What each symbol does to the points:
* | γ θ ρ
Tel | Ros Dur Dev
Fos | Kar Doz Dur
Big | Tel Vad Tun
Kar | Big Zef Nit
Kat | Nos Tof Dip
Dep | Naz Vel Tok
Gug | Tur Sop Dud
Vig | Sog Boz Bub
Mar | Bof Bur Kar
Miv | Mar Tok Fos
Vav | Fub Zit Fof
Tof | Mir Gel Fon
Luz | Nif Dev Tof
Tep | Pof Som Kap
Ros | Mis Nit Tar
Ses | Rof Gen Sog
Gok | Sop Luz Kat
Mim | Vur Suv Zif
Kon | Gug Gok Neb
Rof | Fam Fof Div
Sop | Mel Nif Nos
Div | Fip Bog Vel
Naz | Rog Zoz Bur
Ziz | Fos Mur Vad
Vel | Zoz Fub Fam
Bof | Zam Ziz Big
Fof | Vig Voz Bog
Kap | Zit Kon Vop
Rog | Miv Tud Ziz
Tur | Vop Mel Tep
Boz | Meb Tep Vur
Tar | Fus Bof Guf
Mel | Neb Kos Som
Mis | Luz Tun Fus
Fus | Tof Zam Kub
Mir | Gir Guf Sab
Dud | Tep Nos Suv
Voz | Boz Dud Mim
Sab | Gok Mis Kos
Meb | Bog Pof Vav
Bub | Gor Vur Ses
Pof | Mim Duk Zit
Vur | Vav Kap Gen
Bog | Bub Mim Fub
Zif | Gen Tur Boz
Vop | Voz Neb Pof
Nif | Kos Tar Mir
Nos | Som Mir Guz
Gir | Dip Kub Gok
Fam | Gos Vig Fip
Gos | Mur Sog Sif
Bur | Ziz Gos Zef
Tun | Dev Miv Zam
Guf | Kub Big Mis
Doz | Zef Fip Naz
Suv | Kap Guz Tur
Kub | Fon Tel Luz
Sog | Div Meb Gor
Zoz | Tud Ses Gos
Neb | Dud Kat Duk
Gel | Guf Kar Ros
Vad | Dur Dep Miv
Nit | Tun Rog Bof
Dur | Nit Naz Mar
Mur | Doz Div Dep
Tok | Bur Fam Doz
Fub | Ses Zif Vig
Dip | Guz Fon Sop
Dev | Tar Mar Gel
Sif | Dep Gor Tud
Som | Duk Gir Kon
Guz | Kon Sab Mel
Gen | Fof Vop Meb
Zam | Gel Fos Tel
Tud | Tok Rof Mur
Zef | Vad Sif Rog
Gor | Vel Vav Rof
Fip | Sif Bub Zoz
Duk | Suv Dip Gug
Fon | Sab Ros Nif
Zit | Zif Gug Voz
Kos | Kat Fus Gir

The rows follow the links: the fewer symbols apart two points are, the more alike their rows tend to be.

Each row is also shifted at random along 2 hidden directions that mean nothing.

Known rows, each with its point:
[-127   16  -31  -13   10    7  -18   22   23  -11  -12   -7  -11   22  -19    0    7   -6   -6   -7   17   -3  -15  -13    7  -38  -52   -3   21   26   -7    8   29   15  -38  -13  -23  -22  -17   40   -2  -31   -6   33   13   -3    8  -25   -7   -2   -5   20  -12  -12    0    1    3  -19  -13   17   10]; point Gug
[ 60   3   3  -6  -9 -24   3  -9 -27  16 -69 -52 -28  15  -9  22  21 -26  63  -7  -8 -41   1 -15  39  48  20  -5  19 -11  21  -6 -22  12 -17  -9  -4  27 -66   6  -1  30 -40   2  17  -2  60   3  32   2  -2  -6  -8  -2 -18 -21  42  12   0  15  12]; point Gor
[-36 -14  17  34 -28 -12 -10  11 -21  26   9  19  48   6   6  20  -6   3 -11 -21 -14 -18  -5  14 -14 -19   9  17  13  -2 -23  -5 -12  25  30 -15  10 -19  17   5 -16  26  27  -2 -17 -18   8  14   5  15 -14   3 -13 -23 -21 -15 -15  -3  -2 -28 -22]; point Tud
[  6   1  22   1 -19 -20  -8 -27 -19  13 -55 -51 -34   9  14  29  29 -12  36 -21   4 -37 -14 -29  46  33   0  -2  11   2  11   3 -32  18   9 -10 -19  -3 -62   7 -29  39 -23 -12  -4   4  63   9  29  -7  -4  -2  -4   4 -17 -18  19  16   3  23  12]; point Bub
[-83  -9 -23  -6 -11   6  29  54   7 -17 -19 -12 -21 -17 -31  28   6  21  17   9  11 -15 -12  -9 -11   6 -22  14 -12 -12  15  11 -24  32 -28  -9  -5 -17 -22  19 -23 -28  -4  27 -24  25   9   6  -1 -14 -11  42  -7 -13 -11 -25  -4  23  -3  15  -1]; point Boz
[-57   6 -39  -7  10   9 -10  15  22 -12 -13 -10 -16  15 -14 -18   4 -11  10 -15   9  -5 -12 -11   5 -19 -44  -3  20  13   1   2  23  -5 -45 -14 -21 -14  -6  34  10 -29 -23  32  20   5   3 -30   0   3   1   1  -3  -8   7  12   9  -8 -10  18  17]; point Duk
[243 -39  -2 -16   8  -9  10 -44   1   5 -34 -32  22   4   4  -2  29 -22  11 -15   2   7  20 -21  24  51  11 -23  17   3  34  10  61 -95  20   5  -8  53 -12 -47  28  12  37  17  27 -14  20  -5  10 -17  14 -15 -18   0 -11   8  30 -14   9  13  -4]; point Mis
[ 32  -5 -26 -18  11 -14 -29  -7   0  16 -26 -28  -9  31  -6  14  25 -28   6 -24  27 -23 -10 -10  27  18 -33 -37  18  22  20  21  31 -26   0 -24 -50  -5 -17  23 -21 -24  31  14  18 -13  48 -12  -1  -4  -9   6  -2   6  -9  -9  24   0   7  23  13]; point Tur
[ 56  -9   0  20  -4  -7  -8  26 -21  29 -14 -23  25  14   0  12   5  -1   7 -18  -5 -21   0  23  13  -8   6  -4  18 -24   2 -27   6  17  11 -15  -4   4 -12  20   0  16   7  35   6 -17  24  -5  12  23 -20   5 -14 -11 -38 -31  20  -8  -2 -26 -23]; point Zoz
[ -9   9  29  -9 -15  20   8  -9  11 -19 -16 -35  -2   2  15   9  27  37 -21  -4 -10  25   1 -33  36 -19  17  22   9 -19  -1 -30  -4  12  24  12  25  24 -67 -11  -8  42   3   7  -6   8   4   8  13 -28   0  24 -30  -4 -36 -29 -10 -27   1  -3 -25]; point Fos
[-17   9   4  31   3   2  -2  45 -11  11  55  39 -20 -23  16 -26 -36  28 -14   3  20  -3 -23  42 -25 -21 -19  -1 -26 -25  -8 -21 -44  23  15 -19 -22 -52  61  38 -18 -17   1  -8 -35  16 -39  -9 -19  20 -10   1  41  19   9   1 -27  29   4 -22  -1]; point Vav
[  6   1  31  10 -20  13   0 -25   6 -11  -6 -13   7  -2  23  -7  10  19 -23 -13 -16  21  -2 -22  27 -20  12  28  11 -15 -19 -25  -4  -4  21   0  22   6 -26  -8  10  55  -8  -2  -6   5 -11   1  12  -9   9  -1 -19 -11  -9  -4 -26 -24 -11  -4 -19]; point Mar
[ 66 -32 -16   9 -10 -29  18   7 -16  13 -26  -7  -2 -13  -8  21   3 -16  43  -1  20 -31 -14  -3   0  60 -16 -15  -7   8  48  39   7 -30  -1  -5 -20  -2  12 -20 -14 -20  14  -2  -7  -1  26   4   5  -1  -3  -4  14  10  10   0  18  31   6  15  16]; point Zit
[  3  -9 -17 -15  -1  14  11  47  -2  -8 -24 -33 -43  -6 -17  15  10  16  12  -7  22 -18 -14  -4  15   6 -21   7 -12 -22  12  -4 -30  11  -8 -19 -21 -12 -30  38 -19 -15   9  25 -18  23  27   6  -3  -7   0  41  -7  -7 -19 -31  -3  18   3  14   1]; point Gen
[-88  15   9  -6  -3   4  10 -25  22 -33  -7  -3 -24 -15  11  -5  21  23 -11   6  18  20 -24 -44  28   2 -29   0   0  19  36  17  29 -10   6  17  -7   2 -28 -19 -16   1  -5  -8  -3  14 -10 -10  -3 -37  -9   8   9  33   5   9  -9 -13  -2  14  13]; point Sop
[-76   9 -19 -14  15  26  -3  14  28 -26  60  59   3 -11  -7 -21 -35   6 -42  27  -9  36  15  12 -59 -42  -6  14 -26  12 -37  13  -3  -3 -14   2   9 -25  63   4  18 -45  12 -13 -17  12 -58   5 -33   3  14   6  14  -6  39  34 -39   2  -3   0   9]; point Mir
[-16 -25 -24   0 -11  -4  28  39   0  -5 -29 -13 -26 -14 -25  29   3   4  35   9   5 -21 -10  -9  -6  32 -16   7 -14  -3  28  22 -15   8 -25  -8 -11  -3 -14   9 -11 -29   4  23 -21  19  19   6   4  -9  -3  32  -8 -10   0 -16   6  24   0  20   7]; point Zif
[-65   2  -4  45   7  -7  17  -4  15 -25  58  63  -1 -43  19 -53 -39  25  -4  16  11  28 -35  12 -34  -9 -35   8 -22   2  16  -3   5 -13 -11  15  11 -27  81 -12  19 -19 -39 -16  -7  10 -79 -40 -13  -1  -9 -46  53  33  49  50 -22   5 -11 -14  16]; point Guz
[-90  27 -11 -31  22  27 -12   2  27 -28  44  34 -15  -7  -3 -21  -9   9 -46  24  11  31  10   1 -19 -36 -17  -8 -23  17 -22  13   0   4  -5   9  -5 -12  28   8  -4 -39  22 -19 -12  13 -36   8 -28 -12  15  17  11  15  25  14 -30   1   5  12  12]; point Kos
[ 32  17  16 -18   9  22  18  11  -6  -8  13  -7   2  -6  -4   2   0  23  -9  25  -8  20  27   9   5   0  42   9 -17 -26  -5 -24 -27  19  17  17  26  31 -27  -9  -4   2   4 -11 -13   1  -4  21  -6  -5   6  23 -14   8 -23 -31  -3   0  11 -14 -25]; point Ziz
[ 38   0  19   3 -14 -18 -21 -13 -20  17 -38 -46 -40  13  23  19  26  -7  20 -27  18 -28 -18 -17  50  26 -10  -8  10  -8  10  -2 -33   7  20 -18 -31 -16 -53  26 -34  32   2  -8 -12   9  56   8  17 -12  -1  -1   5  10 -19 -17   1  19   1  16  16]; point Fub
[-56  13  20  21  -4  -9 -18  18 -13  12  19   9 -26  -9  26  -7  -7  18  -7 -14  20 -13 -25  10   7 -15 -20   7 -13  -9  -2 -10 -40  31  27 -17 -24 -48  11  36 -29   9   0 -11 -22  13  -1   0  -3   1 -13   0  25  20  -2  -5 -24  17  -3 -11   3]; point Bog
[-49 -24 -13  -5 -14 -22  12   5   1   1 -42 -25   5   0 -16  44  29 -11  27  -9  22 -33 -23 -26  10  42 -24 -13   9  25  40  45  22   0  -3   3 -19  -7 -32 -18 -30 -15  26  11  -5  -1  49   7  11 -22 -12  26 -12   5 -14 -11  11  14   3  19  17]; point Pof
[-33 -13  -6  23  -5 -29  -3   1  -8  14  17  33  17  -7  -4  11 -13  -8  11  -6  20 -21 -18  13 -19  24 -23 -22  -6  21  29  32  17  -3   5   2 -24 -23  47 -11 -20 -27  24  -9  -9 -11   6  -6 -12   3 -19 -10  34  26  11  11   5  23   3  -5  12]; point Vop
[ 303  -50  -17  -28   12    2    8  -27    8    4  -25  -14  -27   -2   -2  -16    3  -49   17  -20   -7    9   31   -3   -4   59   15  -18   -7    2    2   18   16 -111   -3  -20  -25   28   32  -16   49  -10   31   -3   20    5    9    5   -1   -2   49  -34   -3  -21   33   37    5   27   -6   37   26]; point Fon
[ 48  20  -2 -24  18   5 -18 -36   4   1   4   2   2  28   1 -22   0 -35  -8   6 -25  20  31   7  -4 -12  31 -11  13   4 -37 -11  11 -14  -9   8  16  27   2  -9  35   8 -30 -15  33 -11 -10   3   1  18  17 -26  -4  -3  13  24  13 -17  -2   1   4]; point Zam

Start here and follow the symbols in turn, left to right. Where do you end up?
Answers are names.
[ 53   8 -10  28   7 -21   9  21 -29  27  11   6   5  -6  -7 -23 -27  -4  44  12  -7 -26   5  48 -10  14  25  -9  -7 -27   6 -27 -24  24 -19  -2   7   4  20  19  18   0 -47   1  12 -13  -6 -16  11  37 -13 -24  25   8  -5  -9  26  14   2 -29  -3]
θ γ -> Bub
[-18  -5 -20   3   1   9  21  57  -1  -4   7   3 -27 -18 -12   1 -20  18  11  10  12 -14 -16  21 -26   2 -19   6 -22 -22   5  -3 -35  19 -18 -17 -16 -24  20  34 -10 -34   4  19 -29  22  -7  -1 -11   8  -4  21  16  -2  -1 -17  -9  29  -8  -1   2]
θ θ -> Kon
[ 30   8  10   6 -14 -30   3 -15 -26  19 -45 -39 -30   8   2  17  15 -20  54  -7   0 -39  -5  -5  29  44  19  -5   8  -7  16  -5 -30  20  -8  -2  -1  12 -43   5 -10  29 -41 -11  11  -6  46   3  22   6  -1 -13   5   8 -13 -12  25  18  -1  10  15]
θ ρ -> Vav
[-57   6  38   7 -21  20   3  -6   7 -19   9  -5  13  -9  21  -4   3  40 -36  -2 -13  29  -7 -16  16 -33  11  35   1 -17 -18 -30  -5  19  26   7  30   8 -28 -11   1  48  -7   0  -8   7 -23   6   7 -21  -8  12 -23  -9 -15  -9 -28 -25  -4 -14 -23]
θ γ ρ -> Ziz
[-71  21  27 -17 -10  29  12   6  10 -22  -5 -25   4  -5   6  16  25  44 -28  12  -9  25   3 -20  29 -29  18  23   4 -20  -7 -26  -6  37  21  16  28  24 -65  -8 -17  35   4  11 -14   9  -6  15   4 -22  -5  39 -37  -3 -37 -38 -10 -31   7 -10 -32]
ρ ρ -> Dur
[-20   0  32  14 -19  14  -3 -25  11 -15   6   4   7  -5  26 -11   2  16 -25  -7 -18  21  -3 -18  13 -29  12  31   8 -10 -27 -25  -9   3  17   4  31   4  -7 -10  13  50 -16  -8  -2   2 -23   1   7  -6   9 -14  -8 -22   4  13 -25 -20 -10  -9  -9]
θ θ -> Sif
[-72  36  -1 -23  17  11 -17 -18  12  -3  15   9  26  24  -9  -9   6  -6 -29  19 -14  20  27   2  -5 -35  17 -16  12  19 -22  -6  30  17  -6  20  25  24 -15 -14  16  -7 -14  -4  25 -19 -14   0  -8   8  -4   4 -18   4  -8   5  15 -34   1  -5  -9]
θ γ θ -> Ziz
[ 87   7   6 -20  17  -1   0 -37   8 -18  -7 -11 -35 -16  20 -23  16   4  -4   3  26  23  -5 -28  28  33 -20 -24 -12  10  38   7  19 -49  16  15 -27  14  -7 -20  -3   0   6 -19  11   8   0 -10  -1 -25   6  -9  26  42  10  14   2   6   4  20  24]
ρ ρ γ γ -> Duk
[ 82 -38 -16  12 -10 -24  29  18 -11   8 -22  -3 -11 -22 -14  18  -3 -15  45  -2  12 -30 -10  -1 -12  63  -6 -10 -16   5  37  34  -4 -24 -14   0 -14   3  19 -11  -4 -27  10   4 -12   6  19   4   3  -2  -7  -3  15   5  11   2  11  38   2  14  17]
θ ρ ρ -> Tur
[-24  15  -4   6  -7 -20   7  13 -20  14 -32 -30  -7  11 -14  13   2  -8  48   4 -13 -28   0   4  11  19  19  -2  13 -15   7 -16 -21  42 -21   4  12  15 -40  12  -6  11 -50  13  14  -4  28  -8  19  14 -15  -1  -2  -3 -18 -24  32   5   2  -1  -8]
γ γ ρ -> Sif
[ 90 -35 -20  26   0 -21  33  30 -18   9  13  26 -11 -38 -10  -9 -33  -4  40  14   9 -22 -10  36 -43  51  -7  -7 -33 -11  32  17 -20 -16 -13   0 -11 -10  63  -9   7 -38  -2   2 -16  12 -19  -2 -12  16  -3 -18  38   9  27  17   4  49  -1  -4  18]
γ γ ρ -> Fof
[-58  28  -3 -28  24  17  -9  -3  26 -25  46  31 -22  -7   2 -28 -12  14 -45  21  17  34   6  -1 -17 -25 -13 -15 -25  14 -10  13   6 -10   7  11 -17 -10  30   0  -2 -32  16 -25 -10  16 -37   9 -29  -9  14   5  27  26  27  15 -21  -2   6   6  14]
ρ ρ γ θ -> Mir
[-149   16  -28   11    2   12    2   22   25  -26   15   20   -8   -6   -9  -19  -20    8    0   -2    7    4  -21   -1  -22  -42  -48    8    7   11   -4   -1   17   21  -45   -7    3  -30   26   30    6  -24  -38   28    8    8  -37  -34   -8    3  -14   -4   11  -10   21   23   -5  -15  -20    4    9]
γ ρ ρ -> Tur
[-133   29   -9   22   -6   -1    6   40  -13    8   12    5   23    5  -17    9  -14   19   14   16   -7  -20   -5   22  -13  -32    9   12    8  -16   -8  -27  -10   75  -21    7   24   -3  -16   24  -12   -2  -39   25    3   -3   -7  -11    4   22  -27   18   -8   -9  -30  -27   20  -12   -3  -32  -22]
γ γ ρ -> Mur
[-123   22   12    5    0   14  -17  -27   11  -12   28   29   21    6    8  -20  -17    0  -32    5  -30   23   10    2  -22  -53   18   24    8    3  -52  -15   -9   31   -9    8   42  -11   17   -1   21   26  -36  -19    7   -7  -40    3   -6   15    7  -17   -5  -20   20   31  -26  -26  -13   -8   -3]
θ γ -> Dur
[-87  11   8 -17 -18  11  -9  20   1  -5 -46 -56 -42  16   2  39  38  22  -3 -24  26 -23 -26 -33  49 -11 -27   5   9  -3  10  -3 -20  32  10 -24 -33 -23 -81  36 -48  15  16  10 -21  18  57  10  14 -29  -2  51 -21  -4 -36 -46  -6   0  -2  23   1]
γ θ ρ ρ -> Gen
[  -2   12    2  -71   11   19  -11  -35   27  -33  -53  -67  -53   25   -6   30   66   -1  -19   -2   20   18    5  -70   59   14  -21  -18    7   28   24   25   24  -27    4    5  -30   30 -104   -8  -30   -6   32    0   14   10   56   14   -1  -56   21   48  -28   19  -21  -26   12  -22   11   53   15]
γ γ -> Mel
[-17  31  -4 -29  19   8 -19 -31   5  -5   3  -3  13  35  -3 -10   6 -24 -18  12 -19  13  34  -4   1 -28  28 -14  18   9 -26  -5  18   4 -15  18  20  31 -18 -11  24   0 -22  -7  33 -15  -5   3   0  11   9  -9 -20  -3   4  14  19 -31   4  -1  -3]
γ θ -> Nit
[ -9   8  -2  23  -7  -4  -3  35 -14  24   2  -8  30  12  -8   4  -5  13   8  -3  -2 -20  -5  28   3 -15   6   4  14 -22   4 -32  -2  38   1  -7   9   1  -8  24  -6   7  -6  31   3 -16   6  -9   7  25 -20  11  -7 -10 -40 -34  20 -16   1 -34 -26]
θ γ γ θ -> Fub
